Here is a tiny trained network, its code and every weight. The questions are about switching its units off for an input and a target symbol, where a switched-off unit gives its printed mean instead of its output.

import numpy as np


def w(rows, s, z=0):
    codes = np.array(rows[::2]) - 128.0
    scale = np.full(codes.shape[1], s)
    scale[-1] = z or s
    return codes * scale


def norm(h):
    return h / np.sqrt((h * h).mean(-1, keepdims=True) + 1e-5)


def softmax(a):
    e = np.exp(a - a.max(-1, keepdims=True))
    return e / e.sum(-1, keepdims=True)


def log_softmax(a):
    a = a - a.max(-1, keepdims=True)
    return a - np.log(np.exp(a).sum(-1, keepdims=True))


def net(x, mask):
    ids = ['ΔΘΛΠΦβγζμτψω'.index(c) for c in x.split()]
    T = len(ids)
    res = E[ids] + P[:T]
    u = 0
    for l in range(2):
        r = norm(res)
        for j in range(3):
            rows = slice(4 * j, 4 * j + 4)
            q, k, v = (r @ M[l][rows].T for M in (Q, K, V))
            z = softmax(np.where(np.tri(T) > 0, q @ k.T / 4**0.5, -1e9)) @ v
            o = O[l][rows]
            res = res + np.where(mask[u + j], z, o[:, -1]) @ o[:, :-1]
        u += 3
    return log_softmax(norm(res)[-1] @ U[:, :-1].T + U[:, -1])


Q, K, V, O = {}, {}, {}, {}
E = w([
[129,151,173,151,118],'Δ',
[84,138,100,159,57],'Θ',
[143,159,119,142,145],'Λ',
[119,168,67,113,170],'Π',
[103,139,146,169,117],'Φ',
[136,165,68,254,137],'β',
[134,155,158,163,120],'γ',
[110,134,131,90,145],'ζ',
[144,157,102,107,92],'μ',
[110,145,147,162,145],'τ',
[118,157,159,145,133],'ψ',
[162,178,175,121,184],'ω',
],0.033)
P = w([
[135,3,47,62,116],'0',
[8,185,95,140,118],'1',
[48,203,116,113,104],'2',
[55,181,113,119,114],'3',
[61,173,112,114,105],'4',
[72,174,116,118,106],'5',
[77,171,111,110,115],'6',
[80,171,110,112,110],'7',
[86,152,105,114,109],'8',
[89,160,118,112,121],'9',
[72,163,119,123,105],'10',
[78,150,119,120,111],'11',
],0.0076)
Q[0] = w([
[127,117,187,177,102],'L0H1',
[88,85,79,91,127],'L0H1',
[132,199,73,168,102],'L0H1',
[106,138,144,163,150],'L0H1',
[74,63,192,182,115],'L0H2',
[134,144,55,114,249],'L0H2',
[178,101,148,116,194],'L0H2',
[219,157,156,99,153],'L0H2',
[100,117,225,115,131],'L0H3',
[76,156,167,114,138],'L0H3',
[83,125,118,116,135],'L0H3',
[132,95,134,119,131],'L0H3',
],0.017)
K[0] = w([
[167,130,176,219,76],'L0H1',
[107,132,100,96,154],'L0H1',
[141,171,161,146,169],'L0H1',
[117,112,135,146,130],'L0H1',
[91,3,163,142,167],'L0H2',
[119,199,138,153,123],'L0H2',
[142,160,173,109,173],'L0H2',
[181,205,117,56,155],'L0H2',
[155,26,169,95,90],'L0H3',
[89,32,166,67,146],'L0H3',
[139,147,111,79,147],'L0H3',
[168,115,81,141,92],'L0H3',
],0.016)
V[0] = w([
[116,140,108,70,191],'L0H1',
[90,101,73,116,48],'L0H1',
[254,123,127,90,95],'L0H1',
[37,207,155,196,146],'L0H1',
[100,108,144,141,148],'L0H2',
[63,100,110,82,125],'L0H2',
[144,16,136,169,113],'L0H2',
[160,177,174,125,135],'L0H2',
[135,229,114,136,47],'L0H3',
[109,188,129,202,183],'L0H3',
[95,158,199,139,187],'L0H3',
[50,121,208,119,101],'L0H3',
],0.0086)
O[0] = w([
[111,74,103,61,90,92],'L0H1',
[226,173,89,144,151,97],'L0H1',
[103,48,144,167,161,75],'L0H1',
[101,192,166,110,101,248],'L0H1',
[176,158,174,118,131,138],'L0H2',
[160,160,99,87,146,120],'L0H2',
[190,169,177,95,231,110],'L0H2',
[112,152,140,152,45,139],'L0H2',
[61,158,88,108,54,141],'L0H3',
[37,104,8,124,159,169],'L0H3',
[100,114,126,74,101,175],'L0H3',
[220,159,80,1,65,171],'L0H3',
],0.0064,0.013)
Q[1] = w([
[173,83,127,180,168],'L1H1',
[140,180,132,201,207],'L1H1',
[204,151,152,151,152],'L1H1',
[118,43,47,75,99],'L1H1',
[66,133,183,141,131],'L1H2',
[155,119,111,97,174],'L1H2',
[157,192,168,150,158],'L1H2',
[134,208,248,169,209],'L1H2',
[110,66,108,64,96],'L1H3',
[132,182,140,201,120],'L1H3',
[82,158,203,66,109],'L1H3',
[132,87,47,154,77],'L1H3',
],0.018)
K[1] = w([
[138,153,102,148,126],'L1H1',
[132,188,178,153,151],'L1H1',
[153,143,127,163,181],'L1H1',
[99,129,3,78,84],'L1H1',
[154,107,115,191,125],'L1H2',
[118,150,77,129,154],'L1H2',
[184,146,149,102,193],'L1H2',
[192,119,165,180,202],'L1H2',
[47,117,83,117,78],'L1H3',
[181,140,141,185,151],'L1H3',
[189,60,101,105,111],'L1H3',
[77,198,133,142,90],'L1H3',
],0.022)
V[1] = w([
[92,128,134,150,89],'L1H1',
[147,85,63,2,100],'L1H1',
[166,131,140,121,239],'L1H1',
[76,132,82,48,129],'L1H1',
[21,136,105,92,183],'L1H2',
[106,127,191,84,147],'L1H2',
[228,145,65,152,156],'L1H2',
[84,77,171,169,120],'L1H2',
[164,68,185,44,160],'L1H3',
[226,105,94,161,147],'L1H3',
[115,168,194,166,171],'L1H3',
[172,78,165,213,100],'L1H3',
],0.014)
O[1] = w([
[166,82,127,159,100,184],'L1H1',
[135,245,166,95,97,2],'L1H1',
[60,135,141,146,197,53],'L1H1',
[177,159,175,112,106,160],'L1H1',
[11,83,148,143,94,195],'L1H2',
[46,163,113,109,159,186],'L1H2',
[200,85,96,88,136,49],'L1H2',
[126,183,133,155,86,85],'L1H2',
[196,97,214,196,94,102],'L1H3',
[171,144,102,125,76,44],'L1H3',
[100,221,105,209,161,185],'L1H3',
[146,190,126,145,80,25],'L1H3',
],0.011,0.0059)
U = w([
[86,177,241,220,139,80],'Δ',
[117,189,58,208,206,113],'Θ',
[195,179,54,99,84,89],'Λ',
[150,165,217,61,153,195],'Π',
[82,136,68,26,185,25],'Φ',
[185,84,185,187,130,240],'β',
[208,247,157,177,150,149],'γ',
[197,152,105,87,230,184],'ζ',
[100,34,147,134,61,103],'μ',
[231,96,89,146,88,183],'τ',
[139,180,112,203,23,2],'ψ',
[89,96,182,123,248,131],'ω',
],0.015,0.0052)

Each question gives the input, a string of symbols that net reads in full, and the target symbol t.
The units are the heads (4 rows each of Q, K, V and O). Each row of codes is followed by its name. A weight is (code - 128) times the scale printed after its matrix; where a second scale follows, it is the last column's (O and U).
mask holds one flag per head, layer by layer. A switched-off head (its flag False) gives its mean, the last column of its rows in O, instead of its output. The means were averaged over made-up inputs and are rounded, as every weight is.
A unit's drop is (log p(t) with every unit on - log p(t) with that unit switched off) / (log p(t) with every unit on - log p(t) with every unit switched off).
The circuit of an input: a set's keep is (log p(t) with only the set's units on - log p(t) with every unit switched off) / (log p(t) with every unit on - log p(t) with every unit switched off). Starting from all 6 units, units are removed one at a time, each time the one whose removal leaves the highest keep (on an exact tie, the one counted first), for as long as the keep stays at least 0.8.
units of the circuit, in order: the units of the circuit, biggest drop first
unit that matters most: the unit with the biggest drop
which heads matter: for each layer, one digit per head in row order, 1 if its drop is at least 0.15 and else 0, layers parted by /
input γ γ Π ψ ψ τ Π γ ω, target Θ: units of the circuit, in order : L0H2, L1H1, L1H3, L0H1
input μ ψ ω γ ω Θ Φ γ γ, target τ: units of the circuit, in order : L0H1, L1H2, L0H3
input γ Δ Φ Λ ψ μ ω γ β Δ τ, target Θ: units of the circuit, in order : L0H1, L1H3, L1H1, L0H2
input γ γ γ τ τ γ γ γ Φ ω ψ τ, target Θ: units of the circuit, in order : L1H3, L1H1, L0H1, L0H2
input τ ω γ ψ, target ω: unit that matters most : L0H2
input ω γ Λ, target μ: units of the circuit, in order : L0H1, L0H2
input Π Θ γ Π ω τ Φ τ γ ψ γ γ, target μ: units of the circuit, in order : L0H1, L1H3
input ψ β Φ, target Π: units of the circuit, in order : L0H3, L1H1, L1H3
input ψ γ ζ γ ψ γ Δ ψ, target Π: which heads matter : 001 / 101
input γ ψ ψ ω γ ω μ ω Φ ω, target Θ: units of the circuit, in order : L0H1, L0H2, L1H1, L1H3
input ψ ω ω γ γ ω, target Π: which heads matter : 011 / 101
input Θ ψ ω, target Φ: which heads matter : 110 / 001
input β γ γ ω γ ω γ, target Λ: units of the circuit, in order : L1H3, L1H2, L0H2
input Φ ω γ, target ζ: units of the circuit, in order : L1H2, L0H2, L0H1
input ψ β μ Π ψ ψ γ γ Λ γ τ ω, target Π: which heads matter : 011 / 101
input Λ γ γ γ ω τ Δ ψ, target ψ: units of the circuit, in order : L0H3, L0H1, L1H3, L1H2
input β γ γ Π Θ γ γ τ Θ γ ω Δ, target Λ: unit that matters most : L1H3
input Δ Λ γ ω μ γ γ, target γ: which heads matter : 011 / 010
input γ γ ψ Λ ω ω β Φ, target Θ: which heads matter : 100 / 101
input Λ Π Λ τ ω γ γ τ γ ψ, target ψ: which heads matter : 101 / 001
input μ Θ ζ ω, target τ: unit that matters most : L0H1
